The rows lie along a hidden order. The number after each row says roughly how far along it the row is, from 0 to 20. A new part has a new order.
[-1.82  1.72  8.16  3.81  1.39  2.04  0.01  1.22 -2.08 -0.78 -0.21  2.88
  1.85  1.87  2.14 -1.54  2.26  0.25 -1.01 -0.01 -0.69  4.17  1.93 -2.08
  0.44  2.71 -0.71 -0.37  0.31  0.19 -1.86  1.58]	13
[-0.31  2.53  7.86  1.53 -0.17  0.87  3.06  0.59 -0.87 -3.75 -2.53  0.79
  0.44  1.60  1.40 -1.91  1.40  1.45  0.61 -1.11 -1.46  3.70  0.39 -1.58
 -0.40  1.53  0.05 -0.50  1.54  0.94 -3.20  3.28]	20
[-1.82  2.47  6.24  3.27  0.77  2.68  1.11  2.56 -1.58 -1.22 -1.92  4.01
  1.85  1.64  1.39 -1.56  2.25  1.06  0.42 -2.45 -0.70  2.67  2.16 -2.92
  1.82  2.75 -1.15 -0.16  0.43 -0.61 -1.58  2.37]	20
[ 0.41  3.58  9.99  0.92  3.27 -2.86 -2.65  2.65 -6.29 -2.54  1.39  8.12
  2.80  3.22 -1.66 -3.40  4.92 -1.05  0.10  0.14 -0.42  9.25 -0.40 -1.85
 -0.01 -0.39 -1.50 -3.06  2.29 -3.15 -3.65  1.28]	3
[-0.28  2.39  1.92  2.62 -0.87  0.96  0.79  1.44  1.32 -0.20 -1.94  3.84
  2.29  1.08  0.86 -1.70  4.36 -1.51  0.95  0.27 -0.20  3.17  1.49 -1.93
  0.32  4.12 -0.37 -0.27  0.20 -0.58 -2.28  1.56]	19
[ 1.39 -1.22 -3.46 -1.77 -0.31  0.40 -2.66 -1.95  0.24 -3.16  1.78  1.42
 -3.32  1.47 -1.34  1.46  1.48  1.74  2.49 -0.59 -0.50 -0.37 -2.06  0.52
  0.23 -3.53 -0.45 -1.29  0.66  3.22  0.98 -1.98]	1
[-0.35  0.98 -0.02 -0.76  1.16 -0.05 -1.54  0.46 -0.98 -4.50 -0.56  3.01
 -3.25  3.05 -0.77 -0.72  2.77  2.61  0.32 -3.20 -1.79  3.67 -0.08 -0.98
  0.24 -2.21 -1.19 -0.95  0.46  3.11 -0.30 -1.78]	0
[-1.44  0.68  0.31  2.41  1.63  3.06  1.41 -1.17 -0.11 -1.38 -0.46 -0.84
 -0.13  0.92 -0.49  1.98 -1.41  0.07 -1.16 -1.02  0.25  0.52  0.23 -1.12
  0.84  0.60 -1.50  0.89  1.75  2.02 -2.37 -0.15]	16
[-0.24  2.19  0.59 -0.78  0.95  0.89 -0.38 -0.17 -1.25 -4.43 -1.56  2.75
 -2.45  2.46  0.73 -1.43  3.72  2.18 -0.14 -3.30 -1.95  4.61  0.36 -0.48
 -0.17 -1.14 -1.15 -0.43  0.73  3.09 -1.26 -1.58]	1
[-1.04  2.88  3.33  2.24  1.56  1.33 -0.73 -0.39 -0.68  1.55  0.88  2.86
  0.41  0.18  2.33  0.65 -1.35  0.38  1.47 -1.43 -0.22  4.50  1.19  0.02
  0.84  2.90 -0.87  0.45  0.12 -0.70 -1.88  2.82]	13
[-1.10  0.72 -0.59  4.66  1.40  1.43  0.42 -0.83  0.32 -0.07  0.94  1.10
  2.06  0.45  0.34  2.21  0.50 -2.07 -0.45  0.91  0.54  2.79 -0.17 -0.47
 -0.15  3.11 -0.70  0.42  0.42  0.83 -2.23  1.17]	17
[ 0.65  1.79  5.03  0.36 -0.22 -0.30  3.10 -0.81 -1.26 -2.79 -2.00  0.57
 -0.28  1.09  1.04 -0.87 -0.23  2.83  0.53 -1.15 -0.94  3.15  0.08 -1.08
 -0.32  0.49 -0.03  0.05  1.35  1.04 -2.17  3.21]	19
[-3.45  0.85  2.30  2.06  2.13  2.46  0.18  0.42 -0.88 -2.19  0.17  1.20
  0.83  1.88  0.53 -0.48  0.62 -0.21 -1.17 -0.78 -1.15  3.76  0.91 -2.51
  0.72  2.31 -0.90 -0.20  0.60 -0.09 -2.56  1.01]	1
[-1.51  1.96  3.54  2.86  0.68  2.29  0.68  2.34  0.19 -0.26 -0.94  3.61
  1.50  0.78  1.84 -0.90  1.08 -0.17  1.04 -2.43 -0.33  3.53  1.41 -1.38
  0.57  2.06 -0.96 -0.38  0.45  0.06 -1.25  1.12]	17
[-1.30  4.52  6.68 -1.27  1.91 -5.60 -1.63  0.75 -8.79  4.97 -3.05  7.00
  2.21  1.90 -3.07 -1.13  7.69  0.35 -3.67  1.36  0.79  5.68 -0.14 -2.39
 -0.46  1.61 -1.99 -0.35  1.20 -0.25 -1.23  1.68]	19
[-1.72  1.89  2.82  2.63  0.64  0.46  0.01  3.23 -0.09 -2.69 -2.29  0.85
  0.63  0.70  0.08 -2.23  2.38 -0.44  0.21 -1.13 -1.45  3.46  1.87 -2.39
  0.81  1.33 -0.54 -0.87  0.16 -0.44 -1.48 -0.08]	5
[-0.59 -1.76  0.23  0.46  1.33 -4.51  0.39  0.76 -5.36  0.92 -1.21  4.91
  0.29  1.87 -4.16 -0.44  5.16 -0.02 -2.10 -1.82  1.01  2.14 -0.43 -0.95
 -1.14 -3.03 -2.00 -3.09  1.29 -0.72 -0.75 -1.72]	5
[-1.08  4.09  6.15 -2.43  0.95 -5.12 -0.26  3.24 -8.09  2.30 -3.89  4.97
  1.52  2.52 -4.48 -1.41  8.65 -0.09 -3.83  0.68  0.77  4.27 -0.27 -3.34
 -0.63 -1.12 -1.90 -1.07  1.51  0.36  0.39  0.96]	19
[-0.37  0.66  3.81  1.12  0.69  0.76  1.15  2.58  0.68 -1.85 -1.25  0.05
  0.93  1.73 -0.88 -1.39  1.88 -0.99 -0.73 -0.47 -1.33  1.87  0.44 -2.01
 -0.13  0.40 -0.45 -0.03  0.14 -0.82 -1.05  0.41]	17
